Below is a small trained network, with its code and all its weights. Each question gives an input and a target symbol and asks what happens when units are switched off, that is, made to give their printed mean instead of their output.

import numpy as np


def w(rows, s, z=0):
    codes = np.array(rows[::2]) - 128.0
    scale = np.full(codes.shape[1], s)
    scale[-1] = z or s
    return codes * scale


def norm(h):
    return h / np.sqrt((h * h).mean(-1, keepdims=True) + 1e-5)


def f(y):
    return np.maximum(y, 0)


def softmax(a):
    e = np.exp(a - a.max(-1, keepdims=True))
    return e / e.sum(-1, keepdims=True)


def log_softmax(a):
    a = a - a.max(-1, keepdims=True)
    return a - np.log(np.exp(a).sum(-1, keepdims=True))


def net(x, mask):
    ids = ['αβδεζηλξπσφψω'.index(c) for c in x.split()]
    T = len(ids)
    res = E[ids] + P[:T]
    u = 0
    for l in range(2):
        r = norm(res)
        for j in range(2):
            rows = slice(4 * j, 4 * j + 4)
            q, k, v = (r @ M[l][rows].T for M in (Q, K, V))
            z = softmax(np.where(np.tri(T) > 0, q @ k.T / 4**0.5, -1e9)) @ v
            o = O[l][rows]
            res = res + np.where(mask[u + j], z, o[:, -1]) @ o[:, :-1]
        u += 2
        y = f(norm(res) @ A[l][:, :-1].T + A[l][:, -1])
        res = res + np.where(mask[u : u + 4], y, B[l][:, -1]) @ B[l][:, :-1]
        u += 4
    return log_softmax(norm(res)[-1] @ U[:, :-1].T + U[:, -1])


Q, K, V, O, A, B = {}, {}, {}, {}, {}, {}
E = w([
[128,106,106],'α',
[130,117,110],'β',
[113,131,136],'δ',
[130,145,123],'ε',
[141,151,120],'ζ',
[117,130,132],'η',
[129,103,101],'λ',
[190,77,249],'ξ',
[109,165,231],'π',
[139,119,104],'σ',
[126,103,106],'φ',
[135,140,99],'ψ',
[128,107,106],'ω',
],0.011)
P = w([
[141,164,184],'0',
[201,104,55],'1',
[153,55,77],'2',
[113,2,95],'3',
[119,102,123],'4',
[125,108,122],'5',
[90,74,147],'6',
[122,100,122],'7',
[121,102,120],'8',
[123,99,113],'9',
[123,102,112],'10',
[157,117,80],'11',
[124,108,110],'12',
],0.0038)
Q[0] = w([
[124,144,181],'0.h1',
[155,194,61],'0.h1',
[141,42,161],'0.h1',
[103,159,75],'0.h1',
[93,168,102],'0.h2',
[176,159,32],'0.h2',
[134,254,77],'0.h2',
[64,56,183],'0.h2',
],0.0077)
K[0] = w([
[126,134,190],'0.h1',
[87,105,94],'0.h1',
[147,194,103],'0.h1',
[138,47,129],'0.h1',
[93,128,208],'0.h2',
[153,200,153],'0.h2',
[217,161,255],'0.h2',
[31,67,77],'0.h2',
],0.0079)
V[0] = w([
[160,157,128],'0.h1',
[169,174,153],'0.h1',
[27,38,41],'0.h1',
[97,96,200],'0.h1',
[75,144,70],'0.h2',
[202,180,252],'0.h2',
[195,162,137],'0.h2',
[117,190,68],'0.h2',
],0.0032)
O[0] = w([
[97,103,122,132],'0.h1',
[83,76,87,86],'0.h1',
[189,254,93,255],'0.h1',
[162,99,106,12],'0.h1',
[108,72,108,120],'0.h2',
[152,215,80,124],'0.h2',
[107,182,48,177],'0.h2',
[80,90,24,157],'0.h2',
],0.003,0.00086)
A[0] = w([
[146,212,210,61],'0.n1',
[216,204,194,9],'0.n2',
[220,117,203,18],'0.n3',
[252,128,164,247],'0.n4',
],0.0038,0.0011)
B[0] = w([
[136,75,39,211],'0.n1',
[120,125,4,209],'0.n2',
[55,52,198,160],'0.n3',
[74,151,132,252],'0.n4',
],0.0033,0.0014)
Q[1] = w([
[169,83,95],'1.h1',
[142,217,254],'1.h1',
[164,69,87],'1.h1',
[161,202,214],'1.h1',
[195,106,118],'1.h2',
[68,137,133],'1.h2',
[202,100,151],'1.h2',
[70,147,95],'1.h2',
],0.013)
K[1] = w([
[57,143,121],'1.h1',
[201,116,199],'1.h1',
[6,136,111],'1.h1',
[191,125,196],'1.h1',
[198,181,143],'1.h2',
[55,103,136],'1.h2',
[139,221,138],'1.h2',
[116,77,136],'1.h2',
],0.013)
V[1] = w([
[170,220,123],'1.h1',
[110,79,92],'1.h1',
[132,124,67],'1.h1',
[245,137,78],'1.h1',
[107,100,154],'1.h2',
[152,205,162],'1.h2',
[197,136,148],'1.h2',
[48,88,113],'1.h2',
],0.011)
O[1] = w([
[91,89,74,93],'1.h1',
[254,144,157,207],'1.h1',
[179,111,103,227],'1.h1',
[162,29,115,87],'1.h1',
[145,165,115,118],'1.h2',
[128,79,158,3],'1.h2',
[123,130,205,54],'1.h2',
[142,131,55,223],'1.h2',
],0.0085,0.0038)
A[1] = w([
[195,2,201,248],'1.n1',
[129,194,72,123],'1.n2',
[234,137,53,212],'1.n3',
[3,151,98,163],'1.n4',
],0.0075,0.0015)
B[1] = w([
[119,140,251,157],'1.n1',
[106,100,121,187],'1.n2',
[105,135,69,254],'1.n3',
[84,129,181,150],'1.n4',
],0.013,0.0089)
U = w([
[172,172,142,50],'α',
[162,167,127,37],'β',
[40,205,149,208],'δ',
[1,89,68,124],'ε',
[123,2,109,181],'ζ',
[105,210,125,50],'η',
[142,192,154,131],'λ',
[137,112,195,241],'ξ',
[136,98,165,254],'π',
[244,79,124,105],'σ',
[169,186,152,106],'φ',
[136,80,106,45],'ψ',
[184,188,136,91],'ω',
],0.016,0.0058)

Each question gives the input, a string of symbols that net reads in full, and the target symbol t.
The units are the heads (4 rows each of Q, K, V and O) and the neurons (one row each of A and B). Each row of codes is followed by its name. A weight is (code - 128) times the scale printed after its matrix; where a second scale follows, it is the last column's (O, A, B and U).
mask holds one flag per unit, layer by layer, with each layer's heads first. A switched-off unit (its flag False) gives its mean, the last column of its rows in O or B, instead of its output. The means were averaged over made-up inputs and are rounded, as every weight is.
A unit's drop is (log p(t) with every unit on - log p(t) with that unit switched off) / (log p(t) with every unit on - log p(t) with every unit switched off).
The circuit of an input: a set's keep is (log p(t) with only the set's units on - log p(t) with every unit switched off) / (log p(t) with every unit on - log p(t) with every unit switched off). Starting from all 12 units, units are removed one at a time, each time the one whose removal leaves the highest keep (on an exact tie, the one counted first), for as long as the keep stays at least 0.8.
units of the circuit, in order: the units of the circuit, biggest drop first
unit that matters most: the unit with the biggest drop
top k neurons: the k neurons with the biggest drops, biggest first
k most important neurons of layer l: the k neurons of layer l with the biggest drops, biggest first
which heads matter: for each layer, one digit per head in row order, 1 if its drop is at least 0.15 and else 0, layers parted by /
input ζ η ε δ σ, target ζ: most important neuron of layer 0 -> (0.n4)
input δ ε ζ, target δ: units of the circuit, in order -> (0.h2; 0.n1; 0.h1; 1.h1)
input σ ξ ω η β ε ξ π ε ζ η ω σ, target σ: units of the circuit, in order -> (0.h2; 1.h1)
input ζ β ε, target ζ: units of the circuit, in order -> (1.h1; 1.h2)
input ζ σ β ζ, target ζ: which heads matter -> 11 / 11
input σ ζ π η λ δ η β, target σ: units of the circuit, in order -> (0.h2; 1.h1; 0.h1)
input ε ε ζ, target ε: units of the circuit, in order -> (0.h1; 0.h2; 1.h1; 1.h2)
input ζ η ε ε ε δ α ω λ ζ β ζ α, target ζ: top 2 neurons -> (0.n4; 1.n1)
input ζ ε σ η ε λ α ζ ζ π β, target ζ: units of the circuit, in order -> (0.h2; 1.h1)
input ζ ζ ε α ζ ψ ε ε ε δ ω φ, target ζ: 2 most important neurons of layer 0 -> (0.n4; 0.n2)
input ξ ε ζ ε ε ζ σ, target ξ: top 2 neurons -> (1.n1; 0.n4)
input ε π ε π π ε, target ε: which heads matter -> 01 / 10
input ζ ψ η ζ ε δ ζ ω, target ζ: units of the circuit, in order -> (0.h2; 1.h1; 0.n4; 1.n1)
input σ ε σ λ ζ ε λ, target σ: which heads matter -> 11 / 10
input δ δ σ, target δ: units of the circuit, in order -> (0.h2; 0.n1; 0.h1; 1.h1)
input ε ε π ε ζ λ ζ ε ε ε ε ζ, target ε: units of the circuit, in order -> (0.h2; 1.h1)
input δ ζ ε ε ζ σ λ, target δ: 2 most important neurons of layer 1 -> (1.n3; 1.n4)
input ζ ε ψ, target ζ: units of the circuit, in order -> (1.h2)
input ζ ε β ε ζ ω ψ η ζ β, target ζ: units of the circuit, in order -> (0.h2; 0.h1; 1.h1; 1.n1)
input δ ζ ω, target δ: unit that matters most -> 0.h2
input δ ε ε ω ε φ, target δ: 2 most important neurons of layer 0 -> (0.n1; 0.n2)
input σ ε ζ π ε ζ ψ α δ σ β ω, target σ: units of the circuit, in order -> (1.h1; 0.h2)
input σ β ε ω, target σ: which heads matter -> 10 / 10
input δ δ σ π ε π ζ ζ β σ σ, target δ: top 3 neurons -> (0.n1; 0.n2; 0.n3)
